Below are the code and all the weights of a small trained network. Each question names an input and a class and asks about switching units off, where a switched-off unit gives its printed mean instead of its output.

import numpy as np


def w(rows, s, z=0):
    codes = np.array(rows[::2]) - 128.0
    scale = np.full(codes.shape[1], s)
    scale[-1] = z or s
    return codes * scale


def f(y):
    return y / 2 * (1 + np.tanh(0.7978845608 * (y + 0.044715 * y**3)))


def log_softmax(a):
    a = a - a.max(-1, keepdims=True)
    return a - np.log(np.exp(a).sum(-1, keepdims=True))


def net(x, mask):
    res = np.array(x, float).reshape(1, 7) / 4 @ E
    y = f(res @ A[0][:, :-1].T + A[0][:, -1])
    res = res + np.where(mask, y, B[0][:, -1]) @ B[0][:, :-1]
    return log_softmax(res[-1] @ U[:, :-1].T + U[:, -1])


A, B = {}, {}
E = w([
[188,112,111,108,116,105],'x0',
[25,56,229,110,122,119],'x1',
[170,37,18,21,70,173],'x2',
[201,107,123,101,7,25],'x3',
[202,148,253,48,255,100],'x4',
[133,186,187,223,28,177],'x5',
[209,92,227,86,90,238],'x6',
],0.0055)
A[0] = w([
[88,222,177,187,171,82,143],'N0',
[100,221,178,183,190,112,123],'N1',
[97,57,65,41,162,87,253],'N2',
[28,44,225,121,120,181,152],'N3',
[158,217,155,124,199,164,110],'N4',
[137,93,247,127,114,208,159],'N5',
[145,80,97,129,2,56,130],'N6',
],0.0067,0.0043)
B[0] = w([
[74,193,240,223,160,72,205],'N0',
[152,174,252,155,147,120,202],'N1',
[45,98,110,70,239,163,255],'N2',
[1,135,32,194,112,175,205],'N3',
[220,116,237,91,178,162,183],'N4',
[107,168,61,150,61,212,206],'N5',
[235,121,91,33,47,223,211],'N6',
],0.0066,0.0062)
U = w([
[69,172,5,195,66,199,218],'0',
[102,208,215,217,150,77,131],'1',
[247,89,164,2,152,167,160],'2',
[218,129,119,115,18,122,50],'3',
[144,76,129,164,123,96,2],'4',
[56,67,76,80,221,97,124],'5',
],0.0074,0.0079)

Each question gives the input, the list of numbers given to net, and the class t.
The units are the neurons (one row each of A and B). Each row of codes is followed by its name. A weight is (code - 128) times the scale printed after its matrix; where a second scale follows, it is the last column's (A, B and U).
mask holds one flag per neuron, in row order. A switched-off neuron (its flag False) gives its mean, the last column of its row in B, instead of its output. The means were averaged over made-up inputs and are rounded, as every weight is.
A unit's drop is (log p(t) with every unit on - log p(t) with that unit switched off) / (log p(t) with every unit on - log p(t) with every unit switched off).
The circuit of an input: a set's keep is (log p(t) with only the set's units on - log p(t) with every unit switched off) / (log p(t) with every unit on - log p(t) with every unit switched off). Starting from all 7 units, units are removed one at a time, each time the one whose removal leaves the highest keep (on an exact tie, the one counted first), for as long as the keep stays at least 0.8.
units of the circuit, in order: the units of the circuit, biggest drop first
unit that matters most: the unit with the biggest drop
top k neurons: the k neurons with the biggest drops, biggest first
drop of u: that unit's drop, to one decimal
input [5,-8,1,6,-8,-8,0], class 2: units of the circuit, in order	N6, N3
input [0,3,-3,-6,7,-5,-6], class 1: unit that matters most	N0
input [-1,7,-4,0,3,-5,3], class 0: units of the circuit, in order	N3, N5
input [-4,-8,4,0,-6,-7,6], class 5: top 2 neurons	N2, N5
input [5,-8,8,-8,-8,-7,-3], class 5: top 3 neurons	N2, N5, N3
input [-3,7,3,1,7,4,-3], class 0: units of the circuit, in order	N3, N5
input [-7,7,-6,5,-3,-4,2], class 0: top 3 neurons	N3, N4, N5
input [5,5,-5,5,-4,-1,-1], class 3: top 2 neurons	N6, N2
input [8,-6,0,-8,-4,-3,2], class 2: top 2 neurons	N3, N5
input [7,3,7,8,1,1,-8], class 2: top 3 neurons	N6, N2, N3
input [-7,6,0,-5,0,-8,7], class 0: top 2 neurons	N3, N5
input [-5,-5,5,2,1,-6,1], class 5: top 3 neurons	N2, N4, N6
input [8,5,0,4,-6,3,-7], class 3: units of the circuit, in order	N6, N3
input [-3,-7,6,8,-6,7,2], class 3: units of the circuit, in order	N6
input [8,-3,-4,7,-5,-2,-6], class 3: top 2 neurons	N6, N3
input [7,4,0,5,-4,-6,0], class 2: top 4 neurons	N6, N3, N0, N5
input [-8,7,2,7,1,-3,5], class 0: drop of N5	0.1
input [-1,2,2,6,-2,7,-3], class 3: drop of N6	0.4
input [8,5,-5,-8,-8,8,-6], class 1: drop of N0	0.3
input [-1,-5,6,-7,4,7,-8], class 1: top neuron	N6
